Here is a tiny trained network, its code and every weight. The questions are about switching its units off for an input and a target symbol, where a switched-off unit gives its printed mean instead of its output.

import numpy as np


def w(rows, s, z=0):
    codes = np.array(rows[::2]) - 128.0
    scale = np.full(codes.shape[1], s)
    scale[-1] = z or s
    return codes * scale


def f(y):
    return y / 2 * (1 + np.tanh(0.7978845608 * (y + 0.044715 * y**3)))


def softmax(a):
    e = np.exp(a - a.max(-1, keepdims=True))
    return e / e.sum(-1, keepdims=True)


def log_softmax(a):
    a = a - a.max(-1, keepdims=True)
    return a - np.log(np.exp(a).sum(-1, keepdims=True))


def net(x, mask):
    ids = ['βγηθμξψω'.index(c) for c in x.split()]
    T = len(ids)
    res = E[ids] + P[:T]
    r = res
    for j in range(3):
        rows = slice(3 * j, 3 * j + 3)
        q, k, v = (r @ M[0][rows].T for M in (Q, K, V))
        z = softmax(np.where(np.tri(T) > 0, q @ k.T / 3**0.5, -1e9)) @ v
        o = O[0][rows]
        res = res + np.where(mask[j], z, o[:, -1]) @ o[:, :-1]
    y = f(res @ A[0][:, :-1].T + A[0][:, -1])
    res = res + np.where(mask[3:19], y, B[0][:, -1]) @ B[0][:, :-1]
    return log_softmax(res[-1] @ U[:, :-1].T + U[:, -1])


Q, K, V, O, A, B = {}, {}, {}, {}, {}, {}
E = w([
[140,205,102,44,45,76,183,205,240,199,195,106],'β',
[129,102,46,189,15,182,150,166,195,132,144,176],'γ',
[124,159,93,131,167,146,150,150,129,121,134,206],'η',
[158,162,113,181,165,188,160,148,119,121,102,147],'θ',
[142,150,67,147,42,117,109,141,188,173,178,66],'μ',
[51,37,73,180,108,194,244,62,70,116,91,181],'ξ',
[96,177,198,77,161,71,254,119,87,195,88,87],'ψ',
[65,108,149,40,69,130,130,145,62,24,190,147],'ω',
],0.0094)
P = w([
[92,171,9,106,156,163,56,117,133,138,30,186],'0',
[150,220,115,194,116,111,122,83,142,144,167,176],'1',
[144,163,139,122,177,229,108,72,223,107,215,137],'2',
[115,161,43,130,159,186,97,170,49,96,131,49],'3',
[155,217,149,207,45,67,202,68,97,131,175,90],'4',
[141,119,214,119,179,201,115,81,142,94,225,54],'5',
[99,132,24,105,165,155,161,209,72,141,175,31],'6',
],0.011)
Q[0] = w([
[176,55,158,52,193,230,78,180,254,55,248,111],'head 0',
[35,30,98,136,82,179,185,28,97,98,155,212],'head 0',
[225,92,68,174,39,125,61,153,196,111,198,141],'head 0',
[153,61,123,79,128,144,88,145,128,169,23,87],'head 1',
[85,188,74,169,21,4,90,159,48,115,43,188],'head 1',
[133,210,72,187,112,73,187,98,117,156,82,134],'head 1',
[163,14,135,131,122,41,105,198,126,141,53,149],'head 2',
[159,86,165,185,205,240,138,148,200,138,162,48],'head 2',
[88,41,190,95,206,211,77,134,125,142,118,68],'head 2',
],0.0077)
K[0] = w([
[155,121,141,110,125,125,32,197,142,19,178,111],'head 0',
[65,43,106,162,87,162,158,74,104,69,138,169],'head 0',
[142,103,76,187,57,132,82,150,152,190,155,148],'head 0',
[185,151,165,172,165,125,161,148,172,134,216,149],'head 1',
[132,143,101,134,125,159,89,124,219,195,97,249],'head 1',
[138,119,72,92,158,138,115,164,148,198,83,127],'head 1',
[148,166,159,145,157,139,109,138,167,149,165,181],'head 2',
[146,97,125,161,127,147,138,101,52,121,151,50],'head 2',
[163,122,213,117,146,174,152,135,85,83,179,94],'head 2',
],0.011)
V[0] = w([
[111,82,172,171,134,119,94,139,78,78,159,95],'head 0',
[124,114,139,149,121,133,181,126,133,130,135,73],'head 0',
[153,121,148,213,110,147,103,59,177,99,139,187],'head 0',
[18,104,129,3,96,65,114,53,73,72,158,181],'head 1',
[143,143,84,198,239,165,134,151,91,105,127,212],'head 1',
[121,86,78,199,2,202,122,120,118,53,171,170],'head 1',
[129,140,134,192,100,175,186,45,84,168,111,104],'head 2',
[114,120,89,156,174,150,44,76,138,188,135,41],'head 2',
[177,59,185,200,217,132,55,50,136,120,147,106],'head 2',
],0.0084)
O[0] = w([
[133,175,143,88,107,113,137,170,178,135,86,130,73],'head 0',
[138,134,94,168,153,137,72,147,131,111,156,186,148],'head 0',
[137,167,177,78,138,75,131,141,105,192,138,88,103],'head 0',
[83,71,144,76,112,216,158,56,212,122,88,94,202],'head 1',
[185,74,139,182,184,96,139,186,140,96,158,128,186],'head 1',
[115,90,96,169,97,83,152,108,109,2,96,95,128],'head 1',
[187,113,107,134,137,84,92,104,106,146,212,156,173],'head 2',
[65,142,148,190,123,84,67,111,157,129,137,156,143],'head 2',
[131,113,140,113,146,90,148,140,160,99,122,143,2],'head 2',
],0.0095,0.0076)
A[0] = w([
[138,37,85,169,123,128,96,197,131,43,67,124,71],'neuron 0',
[84,69,89,53,138,139,134,179,155,116,37,129,93],'neuron 1',
[151,160,224,118,162,108,136,132,81,187,224,101,108],'neuron 2',
[166,158,108,97,206,116,42,180,110,48,206,140,100],'neuron 3',
[140,119,146,201,164,82,104,211,67,178,138,115,133],'neuron 4',
[112,220,183,117,32,73,98,141,49,158,14,150,85],'neuron 5',
[199,103,185,142,139,57,164,39,129,143,149,151,76],'neuron 6',
[153,114,62,142,180,161,36,234,125,97,144,163,85],'neuron 7',
[113,105,46,194,141,134,133,224,68,86,80,44,80],'neuron 8',
[103,219,238,65,97,128,179,109,128,196,138,150,122],'neuron 9',
[133,189,137,136,106,130,144,152,162,178,136,79,39],'neuron 10',
[176,174,183,143,72,36,92,86,81,151,137,179,109],'neuron 11',
[144,68,218,156,179,34,127,81,139,206,1,99,1],'neuron 12',
[192,134,181,108,112,2,161,187,147,146,135,234,71],'neuron 13',
[119,79,105,123,184,156,92,116,112,121,47,191,86],'neuron 14',
[197,64,200,158,118,68,164,133,154,93,167,151,112],'neuron 15',
],0.0078,0.0086)
B[0] = w([
[60,111,139,93,116,101,90,145,190,209,159,140,192],'neuron 0',
[170,153,170,165,199,140,39,161,88,194,218,137,171],'neuron 1',
[122,134,184,114,137,159,94,219,141,155,161,210,242],'neuron 2',
[115,111,129,181,77,109,118,109,99,74,71,135,196],'neuron 3',
[68,145,153,34,165,140,173,165,159,133,147,95,214],'neuron 4',
[66,65,70,222,93,95,171,183,162,181,51,119,128],'neuron 5',
[138,92,131,198,107,116,2,89,92,84,107,141,159],'neuron 6',
[131,129,106,167,48,127,126,69,147,137,64,121,193],'neuron 7',
[171,175,124,38,163,203,112,86,77,183,120,183,253],'neuron 8',
[146,100,114,154,134,224,79,90,121,80,123,92,224],'neuron 9',
[157,90,112,89,178,107,123,64,74,119,63,166,128],'neuron 10',
[108,207,82,107,137,86,159,91,113,20,124,172,162],'neuron 11',
[152,138,165,104,159,173,108,35,77,191,134,120,120],'neuron 12',
[241,111,164,162,63,162,158,213,196,31,43,108,130],'neuron 13',
[75,222,117,151,148,220,58,143,133,125,77,161,143],'neuron 14',
[133,40,142,195,213,174,140,171,136,163,100,77,163],'neuron 15',
],0.0078,0.0071)
U = w([
[119,147,37,169,77,203,65,108,147,125,27,157,59],'β',
[159,168,81,88,163,158,197,114,2,114,193,81,41],'γ',
[59,90,133,90,154,112,231,210,104,224,209,50,252],'η',
[141,140,149,142,104,154,154,154,147,96,107,155,90],'θ',
[72,183,123,170,119,106,150,85,157,105,179,154,125],'μ',
[162,101,108,191,147,128,114,82,105,138,165,87,52],'ξ',
[171,133,210,157,76,136,157,58,125,175,204,221,110],'ψ',
[125,119,171,91,105,152,214,44,206,97,148,144,230],'ω',
],0.0057,0.0028)

Each question gives the input, a string of symbols that net reads in full, and the target symbol t.
The units are the heads (3 rows each of Q, K, V and O) and the neurons (one row each of A and B). Each row of codes is followed by its name. A weight is (code - 128) times the scale printed after its matrix; where a second scale follows, it is the last column's (O, A, B and U).
mask holds one flag per unit, heads first, then neurons. A switched-off unit (its flag False) gives its mean, the last column of its rows in O or B, instead of its output. The means were averaged over made-up inputs and are rounded, as every weight is.
A unit's drop is (log p(t) with every unit on - log p(t) with that unit switched off) / (log p(t) with every unit on - log p(t) with every unit switched off).
The circuit of an input: a set's keep is (log p(t) with only the set's units on - log p(t) with every unit switched off) / (log p(t) with every unit on - log p(t) with every unit switched off). Starting from the 12 units with the biggest drops (on a tie, the unit counted first), units are removed one at a time, each time the one whose removal leaves the highest keep (on an exact tie, the one counted first), for as long as the keep stays at least 0.8.
circuit, biggest first: the units of the circuit, biggest drop first
most important unit: the unit with the biggest drop
k most important neurons: the k neurons with the biggest drops, biggest first
which heads matter: for each layer, one digit per head in row order, 1 if its drop is at least 0.15 and else 0, layers parted by /
input θ ψ η ψ γ, target θ: which heads matter -> 110
input ψ β γ, target ψ: 2 most important neurons -> neuron 2; neuron 4
input ψ ω γ μ ω η, target ω: circuit, biggest first -> head 1
input μ ψ θ ψ ω, target μ: circuit, biggest first -> head 2; head 1; neuron 11
input γ ξ ψ ψ ω, target γ: circuit, biggest first -> head 1; neuron 8
input ψ β η, target ψ: circuit, biggest first -> head 1; neuron 2
input γ γ γ θ γ, target γ: which heads matter -> 110
input η μ ψ ψ ξ ψ, target ψ: which heads matter -> 011
input θ η ω ξ γ θ, target ξ: 2 most important neurons -> neuron 15; neuron 6
input θ ξ θ ω, target β: circuit, biggest first -> neuron 7; head 1; neuron 3
input η γ ω ψ θ, target η: circuit, biggest first -> head 1; neuron 4; neuron 15
input μ ψ ψ ω ψ, target μ: circuit, biggest first -> neuron 11; head 2; head 1
input ξ ξ ω ω θ, target ξ: 2 most important neurons -> neuron 6; neuron 15
input η ξ η ψ β, target η: circuit, biggest first -> head 1; neuron 15
input ω ψ ω ψ η ω μ, target β: circuit, biggest first -> head 0; neuron 7
input ψ ψ ψ, target ψ: circuit, biggest first -> head 1; neuron 2
input ξ γ ω ξ β, target ξ: circuit, biggest first -> head 1; neuron 15; neuron 6; head 2
input ξ ψ ψ γ ψ, target ξ: which heads matter -> 010
input η γ ξ ω ψ, target η: which heads matter -> 011
input β ξ ξ, target ξ: circuit, biggest first -> head 1; head 2; neuron 15
input ψ ξ θ, target ψ: circuit, biggest first -> neuron 2; head 0; head 2
input ψ γ ψ ω, target β: which heads matter -> 110
input γ θ ψ γ θ η, target θ: which heads matter -> 111
input θ ω ω ξ ψ, target θ: which heads matter -> 010
input ξ γ ξ ξ μ, target ξ: 2 most important neurons -> neuron 6; neuron 15
input ω μ γ γ, target γ: circuit, biggest first -> neuron 8; head 1
input γ γ ω ψ θ β, target ψ: which heads matter -> 010
input ψ μ μ γ ξ ξ, target ξ: most important unit -> head 2
